Below are the code and all the weights of a small trained network. Each question names an input and a target symbol and asks about switching units off, where a switched-off unit gives its printed mean instead of its output.

import numpy as np


def w(rows, s, z=0):
    codes = np.array(rows[::2]) - 128.0
    scale = np.full(codes.shape[1], s)
    scale[-1] = z or s
    return codes * scale


def f(y):
    return np.maximum(y, 0)


def softmax(a):
    e = np.exp(a - a.max(-1, keepdims=True))
    return e / e.sum(-1, keepdims=True)


def log_softmax(a):
    a = a - a.max(-1, keepdims=True)
    return a - np.log(np.exp(a).sum(-1, keepdims=True))


def net(x, mask):
    ids = ['αγδεζθλπτφψω'.index(c) for c in x.split()]
    T = len(ids)
    res = E[ids] + P[:T]
    r = res
    for j in range(3):
        rows = slice(4 * j, 4 * j + 4)
        q, k, v = (r @ M[0][rows].T for M in (Q, K, V))
        z = softmax(np.where(np.tri(T) > 0, q @ k.T / 4**0.5, -1e9)) @ v
        o = O[0][rows]
        res = res + np.where(mask[j], z, o[:, -1]) @ o[:, :-1]
    y = f(res @ A[0][:, :-1].T + A[0][:, -1])
    res = res + np.where(mask[3:27], y, B[0][:, -1]) @ B[0][:, :-1]
    return log_softmax(res[-1] @ U[:, :-1].T + U[:, -1])


Q, K, V, O, A, B = {}, {}, {}, {}, {}, {}
E = w([
[142,129,82],'α',
[131,81,39],'γ',
[66,2,109],'δ',
[159,244,66],'ε',
[193,55,71],'ζ',
[188,110,36],'θ',
[142,22,165],'λ',
[85,251,131],'π',
[210,152,141],'τ',
[38,191,66],'φ',
[208,63,126],'ψ',
[71,187,140],'ω',
],0.013)
P = w([
[131,16,246],'0',
[121,163,22],'1',
[139,21,251],'2',
[82,177,47],'3',
[135,18,253],'4',
[58,184,53],'5',
[136,27,253],'6',
[47,195,57],'7',
],0.0036)
Q[0] = w([
[146,138,147],'h0',
[35,112,36],'h0',
[113,126,7],'h0',
[199,131,117],'h0',
[195,141,31],'h1',
[153,181,101],'h1',
[120,133,166],'h1',
[178,178,99],'h1',
[152,187,154],'h2',
[155,236,96],'h2',
[157,214,140],'h2',
[162,207,173],'h2',
],0.015)
K[0] = w([
[169,114,97],'h0',
[3,186,191],'h0',
[111,243,175],'h0',
[201,167,134],'h0',
[149,228,115],'h1',
[195,133,66],'h1',
[109,100,103],'h1',
[158,158,46],'h1',
[180,153,185],'h2',
[209,225,176],'h2',
[198,181,191],'h2',
[199,151,214],'h2',
],0.012)
V[0] = w([
[136,137,207],'h0',
[44,64,23],'h0',
[189,168,120],'h0',
[231,197,159],'h0',
[126,79,95],'h1',
[126,1,94],'h1',
[108,147,21],'h1',
[124,93,92],'h1',
[103,86,244],'h2',
[127,143,103],'h2',
[43,154,233],'h2',
[212,71,70],'h2',
],0.0019)
O[0] = w([
[101,121,141,99],'h0',
[204,83,71,243],'h0',
[115,175,149,62],'h0',
[83,198,176,4],'h0',
[127,155,151,134],'h1',
[91,255,210,107],'h1',
[207,74,121,235],'h1',
[132,152,150,145],'h1',
[195,92,113,105],'h2',
[110,147,135,140],'h2',
[192,173,149,181],'h2',
[90,66,96,51],'h2',
],0.003,0.00021)
A[0] = w([
[146,64,121,170],'n0',
[171,104,155,191],'n1',
[252,137,139,134],'n2',
[173,179,98,21],'n3',
[130,68,133,223],'n4',
[107,114,154,207],'n5',
[101,111,165,230],'n6',
[134,99,198,146],'n7',
[144,111,44,87],'n8',
[187,87,153,71],'n9',
[116,179,139,126],'n10',
[216,184,86,89],'n11',
[92,82,173,26],'n12',
[108,113,150,214],'n13',
[85,159,89,2],'n14',
[104,168,154,151],'n15',
[161,138,141,224],'n16',
[155,111,61,76],'n17',
[128,160,217,158],'n18',
[177,101,159,201],'n19',
[151,102,90,39],'n20',
[168,196,46,171],'n21',
[143,173,85,171],'n22',
[109,113,150,214],'n23',
],0.015,0.0041)
B[0] = w([
[183,101,184,200],'n0',
[82,195,153,188],'n1',
[98,23,75,216],'n2',
[64,176,48,150],'n3',
[180,141,205,207],'n4',
[118,129,74,196],'n5',
[101,129,56,216],'n6',
[47,136,152,182],'n7',
[143,200,106,174],'n8',
[73,130,100,171],'n9',
[154,112,166,207],'n10',
[149,251,115,191],'n11',
[198,88,183,153],'n12',
[124,130,76,199],'n13',
[70,221,144,176],'n14',
[181,82,126,214],'n15',
[188,101,120,192],'n16',
[101,187,89,161],'n17',
[209,186,150,209],'n18',
[68,203,154,196],'n19',
[181,108,109,143],'n20',
[108,44,185,253],'n21',
[127,61,137,215],'n22',
[110,128,79,198],'n23',
],0.025,0.0053)
U = w([
[146,130,127,182],'α',
[184,187,144,74],'γ',
[167,77,199,27],'δ',
[143,2,103,251],'ε',
[140,152,140,190],'ζ',
[165,151,137,185],'θ',
[135,166,182,67],'λ',
[226,80,124,63],'π',
[82,203,95,100],'τ',
[77,61,26,152],'φ',
[76,84,146,61],'ψ',
[186,156,13,144],'ω',
],0.0096,0.0027)

Each question gives the input, a string of symbols that net reads in full, and the target symbol t.
The units are the heads (4 rows each of Q, K, V and O) and the neurons (one row each of A and B). Each row of codes is followed by its name. A weight is (code - 128) times the scale printed after its matrix; where a second scale follows, it is the last column's (O, A, B and U).
mask holds one flag per unit, heads first, then neurons. A switched-off unit (its flag False) gives its mean, the last column of its rows in O or B, instead of its output. The means were averaged over made-up inputs and are rounded, as every weight is.
A unit's drop is (log p(t) with every unit on - log p(t) with that unit switched off) / (log p(t) with every unit on - log p(t) with every unit switched off).
The circuit of an input: a set's keep is (log p(t) with only the set's units on - log p(t) with every unit switched off) / (log p(t) with every unit on - log p(t) with every unit switched off). Starting from the 12 units with the biggest drops (on a tie, the unit counted first), units are removed one at a time, each time the one whose removal leaves the highest keep (on an exact tie, the one counted first), for as long as the keep stays at least 0.8.
units of the circuit, in order: the units of the circuit, biggest drop first
top k neurons: the k neurons with the biggest drops, biggest first
heads that matter: for each layer, one digit per head in row order, 1 if its drop is at least 0.15 and else 0, layers parted by /
drop when u is switched off: that unit's drop, to one decimal
input φ ω ε ψ δ, target δ: top 3 neurons	n4, n12, n0
input δ λ ω δ γ, target γ: units of the circuit, in order	n4, n2, n8
input ω ω θ τ τ, target τ: units of the circuit, in order	n19, n1
input ω π ω ζ, target γ: units of the circuit, in order	n8, n4
input τ ζ ε φ τ δ, target π: units of the circuit, in order	n4, n12, n19, n21
input ε ω ε τ ψ, target ψ: top 3 neurons	n2, n19, n1
input π α γ ω τ τ, target φ: units of the circuit, in order	n2
input α δ τ φ, target ψ: top 2 neurons	n21, n14
input φ ζ α τ ω ε, target τ: heads that matter	010
input α ω ε, target ε: top 3 neurons	n21, n22, n2
input φ δ τ π, target δ: heads that matter	000
input ψ φ δ ω φ τ π, target π: top 2 neurons	n18, n15
input φ ω ε, target ε: drop when n14 is switched off	0.1
input ω γ ω π, target δ: top neuron	n21
input π ω φ, target φ: drop when n11 is switched off	0.2
input θ π π φ θ δ ω ω, target ε: drop when n4 is switched off	0.2
